Below are the code and all the weights of a small trained network. Each question names an input and a target symbol and asks about switching units off, where a switched-off unit gives its printed mean instead of its output.

import numpy as np


def w(rows, s, z=0):
    codes = np.array(rows[::2]) - 128.0
    scale = np.full(codes.shape[1], s)
    scale[-1] = z or s
    return codes * scale


def norm(h):
    return h / np.sqrt((h * h).mean(-1, keepdims=True) + 1e-5)


def f(y):
    return y / 2 * (1 + np.tanh(0.7978845608 * (y + 0.044715 * y**3)))


def softmax(a):
    e = np.exp(a - a.max(-1, keepdims=True))
    return e / e.sum(-1, keepdims=True)


def log_softmax(a):
    a = a - a.max(-1, keepdims=True)
    return a - np.log(np.exp(a).sum(-1, keepdims=True))


def net(x, mask):
    ids = ['Ψγεημω'.index(c) for c in x.split()]
    T = len(ids)
    res = E[ids] + P[:T]
    u = 0
    for l in range(3):
        q, k, v = (norm(res) @ M[l].T for M in (Q, K, V))
        z = softmax(np.where(np.tri(T) > 0, q @ k.T / 4**0.5, -1e9)) @ v
        res = res + np.where(mask[u], z, O[l][:, -1]) @ O[l][:, :-1]
        u += 1
        y = f(norm(res) @ A[l][:, :-1].T + A[l][:, -1])
        res = res + np.where(mask[u : u + 4], y, B[l][:, -1]) @ B[l][:, :-1]
        u += 4
    return log_softmax(norm(res)[-1] @ U[:, :-1].T + U[:, -1])


Q, K, V, O, A, B = {}, {}, {}, {}, {}, {}
E = w([
[124,85,81,159,147,109,145,127],'Ψ',
[164,110,106,148,133,141,125,146],'γ',
[177,157,130,154,99,143,149,164],'ε',
[97,70,74,118,87,250,128,121],'η',
[57,178,106,149,89,121,171,122],'μ',
[98,68,115,187,152,73,114,133],'ω',
],0.02)
P = w([
[92,150,245,72,104,29,170,80],'0',
[151,24,18,146,79,159,65,181],'1',
[182,131,102,129,141,83,226,35],'2',
[154,183,143,193,44,162,99,142],'3',
[137,89,6,213,118,93,22,230],'4',
[173,174,115,161,166,61,201,25],'5',
[125,241,157,212,98,149,101,140],'6',
[142,2,53,140,136,159,20,230],'7',
[227,124,110,101,167,47,155,24],'8',
[108,153,130,156,84,199,91,101],'9',
],0.0084)
Q[0] = w([
[63,97,254,91,118,178,65,110],'0.h0',
[65,129,225,123,111,141,99,197],'0.h0',
[107,133,66,140,100,131,190,116],'0.h0',
[83,142,166,177,29,176,43,183],'0.h0',
],0.0061)
K[0] = w([
[98,135,70,84,144,206,71,203],'0.h0',
[58,99,91,185,131,168,59,139],'0.h0',
[150,167,216,105,58,94,149,71],'0.h0',
[85,147,85,188,201,254,106,115],'0.h0',
],0.0057)
V[0] = w([
[97,135,231,177,179,169,113,131],'0.h0',
[125,78,166,60,125,159,177,164],'0.h0',
[119,164,199,159,142,122,162,45],'0.h0',
[67,141,181,185,98,128,160,253],'0.h0',
],0.0061)
O[0] = w([
[59,163,163,124,89,157,59,160,27],'0.h0',
[158,179,155,93,204,150,76,210,62],'0.h0',
[86,152,80,1,154,139,155,172,224],'0.h0',
[148,98,197,98,88,103,113,92,254],'0.h0',
],0.009,0.0022)
A[0] = w([
[141,103,246,113,111,53,156,64,155],'0.n0',
[111,77,137,147,173,165,73,206,254],'0.n1',
[105,104,132,95,196,147,54,196,108],'0.n2',
[44,112,1,87,78,100,109,140,87],'0.n3',
],0.0068,0.00072)
B[0] = w([
[146,15,195,7,89,252,137,65,158],'0.n0',
[158,187,111,189,106,110,2,164,164],'0.n1',
[202,208,104,17,68,29,143,100,125],'0.n2',
[223,121,131,159,155,221,114,243,255],'0.n3',
],0.0071,0.005)
Q[1] = w([
[71,185,160,110,110,150,224,2],'1.h0',
[82,156,65,175,193,156,136,83],'1.h0',
[120,129,157,138,121,114,116,32],'1.h0',
[143,109,139,105,178,64,211,130],'1.h0',
],0.0068)
K[1] = w([
[197,66,93,33,57,179,36,229],'1.h0',
[172,142,111,127,88,179,119,178],'1.h0',
[144,251,149,2,79,116,154,142],'1.h0',
[139,74,110,112,96,156,125,189],'1.h0',
],0.0055)
V[1] = w([
[46,254,157,175,160,169,155,63],'1.h0',
[162,142,82,80,100,85,123,127],'1.h0',
[216,178,205,138,208,165,147,81],'1.h0',
[156,210,79,160,151,217,147,147],'1.h0',
],0.0067)
O[1] = w([
[87,244,96,163,132,171,240,190,2],'1.h0',
[199,187,52,51,182,37,156,146,141],'1.h0',
[164,93,186,172,49,254,75,5,77],'1.h0',
[153,31,152,27,65,117,147,201,159],'1.h0',
],0.0062,0.0054)
A[1] = w([
[159,39,123,173,97,107,133,134,182],'1.n0',
[191,154,146,161,87,254,123,93,250],'1.n1',
[123,96,116,149,116,110,128,56,106],'1.n2',
[124,138,82,159,177,83,113,203,139],'1.n3',
],0.008,0.0014)
B[1] = w([
[81,205,109,126,103,156,148,148,254],'1.n0',
[91,143,178,157,194,9,147,89,189],'1.n1',
[163,209,97,219,97,124,217,171,152],'1.n2',
[83,110,187,148,141,148,99,116,180],'1.n3',
],0.011,0.0077)
Q[2] = w([
[155,194,132,193,191,134,2,129],'2.h0',
[122,102,78,119,225,93,169,186],'2.h0',
[56,132,169,138,145,60,175,122],'2.h0',
[185,39,89,95,197,124,238,49],'2.h0',
],0.008)
K[2] = w([
[178,105,61,213,197,73,110,133],'2.h0',
[154,151,195,159,254,216,125,152],'2.h0',
[110,144,160,157,139,66,182,84],'2.h0',
[159,67,195,48,138,147,106,20],'2.h0',
],0.0073)
V[2] = w([
[243,33,213,60,96,184,12,146],'2.h0',
[14,164,162,88,1,74,84,89],'2.h0',
[149,64,182,242,80,111,106,57],'2.h0',
[118,96,136,187,61,112,143,231],'2.h0',
],0.0043)
O[2] = w([
[101,143,199,131,74,64,163,61,30],'2.h0',
[195,171,32,109,106,83,1,28,215],'2.h0',
[63,123,138,44,26,192,148,178,148],'2.h0',
[37,139,126,134,121,143,234,47,252],'2.h0',
],0.0076,0.0025)
A[2] = w([
[158,98,167,49,192,55,146,151,54],'2.n0',
[162,101,155,153,88,226,171,216,165],'2.n1',
[152,88,137,107,164,25,215,97,249],'2.n2',
[136,125,255,129,204,82,54,133,114],'2.n3',
],0.0083,0.0017)
B[2] = w([
[57,68,74,254,167,135,55,201,193],'2.n0',
[253,126,132,49,121,123,112,139,248],'2.n1',
[123,145,210,142,120,195,123,115,254],'2.n2',
[90,213,44,90,172,173,221,98,160],'2.n3',
],0.0082,0.0042)
U = w([
[152,130,142,68,162,190,254,205,141],'Ψ',
[193,96,66,111,234,48,97,76,41],'γ',
[136,169,214,147,143,124,217,64,247],'ε',
[13,95,159,214,176,137,59,162,51],'η',
[98,200,34,19,83,90,168,123,172],'μ',
[153,25,180,99,53,110,54,77,152],'ω',
],0.0088,0.0015)

Each question gives the input, a string of symbols that net reads in full, and the target symbol t.
The units are the heads (4 rows each of Q, K, V and O) and the neurons (one row each of A and B). Each row of codes is followed by its name. A weight is (code - 128) times the scale printed after its matrix; where a second scale follows, it is the last column's (O, A, B and U).
mask holds one flag per unit, layer by layer, with each layer's heads first. A switched-off unit (its flag False) gives its mean, the last column of its rows in O or B, instead of its output. The means were averaged over made-up inputs and are rounded, as every weight is.
A unit's drop is (log p(t) with every unit on - log p(t) with that unit switched off) / (log p(t) with every unit on - log p(t) with every unit switched off).
The circuit of an input: a set's keep is (log p(t) with only the set's units on - log p(t) with every unit switched off) / (log p(t) with every unit on - log p(t) with every unit switched off). Starting from the 12 units with the biggest drops (on a tie, the unit counted first), units are removed one at a time, each time the one whose removal leaves the highest keep (on an exact tie, the one counted first), for as long as the keep stays at least 0.8.
units of the circuit, in order: the units of the circuit, biggest drop first
top k neurons: the k neurons with the biggest drops, biggest first
top k neurons in layer l: the k neurons of layer l with the biggest drops, biggest first
input γ μ Ψ, target η: top neuron in layer 2 => 2.n0
input ω μ Ψ, target μ: units of the circuit, in order => 2.h0, 0.n0, 1.h0
input Ψ γ μ γ, target μ: units of the circuit, in order => 0.n3, 1.n0
input μ ε ε η η η γ μ, target Ψ: top 2 neurons => 2.n1, 0.n3
input ε μ η η γ γ γ μ ω, target ω: units of the circuit, in order => 0.n0, 2.h0
input η Ψ μ γ γ ε ω ω γ, target ε: units of the circuit, in order => 2.h0, 2.n2
input η ε μ η, target η: top 3 neurons => 1.n1, 0.n3, 1.n2
input ω μ μ γ μ ω, target μ: top 2 neurons => 0.n0, 1.n2
input μ μ μ, target γ: top 2 neurons => 1.n0, 0.n0
input Ψ ω ε Ψ ε Ψ Ψ ε, target μ: units of the circuit, in order => 1.n0, 0.n3, 2.n2
input ε γ Ψ Ψ η, target ω: units of the circuit, in order => 1.h0, 2.h0, 0.h0
input μ μ ω μ ε γ ε ω μ, target γ: units of the circuit, in order => 2.h0, 1.n0
input μ η γ ω η γ ω Ψ η, target γ: top 2 neurons => 0.n0, 1.n1
input η η Ψ Ψ η γ, target ε: units of the circuit, in order => 2.h0, 2.n2, 0.h0
input ω ε Ψ, target μ: units of the circuit, in order => 2.h0, 0.n0, 1.n0
input ω ω ε Ψ η η ω γ, target η: top neuron in layer 1 => 1.n3
input η Ψ μ γ η, target Ψ: top 2 neurons => 2.n1, 2.n0
input ε ω η μ ε η, target ω: units of the circuit, in order => 1.h0, 0.h0, 2.h0
input ω μ μ ε, target ε: top 3 neurons => 1.n1, 0.n3, 2.n2
input μ μ ε, target γ: units of the circuit, in order => 2.h0, 0.h0
input Ψ μ η γ γ ε, target Ψ: top 2 neurons => 1.n1, 1.n2
input η η ω, target ε: top neuron => 1.n0
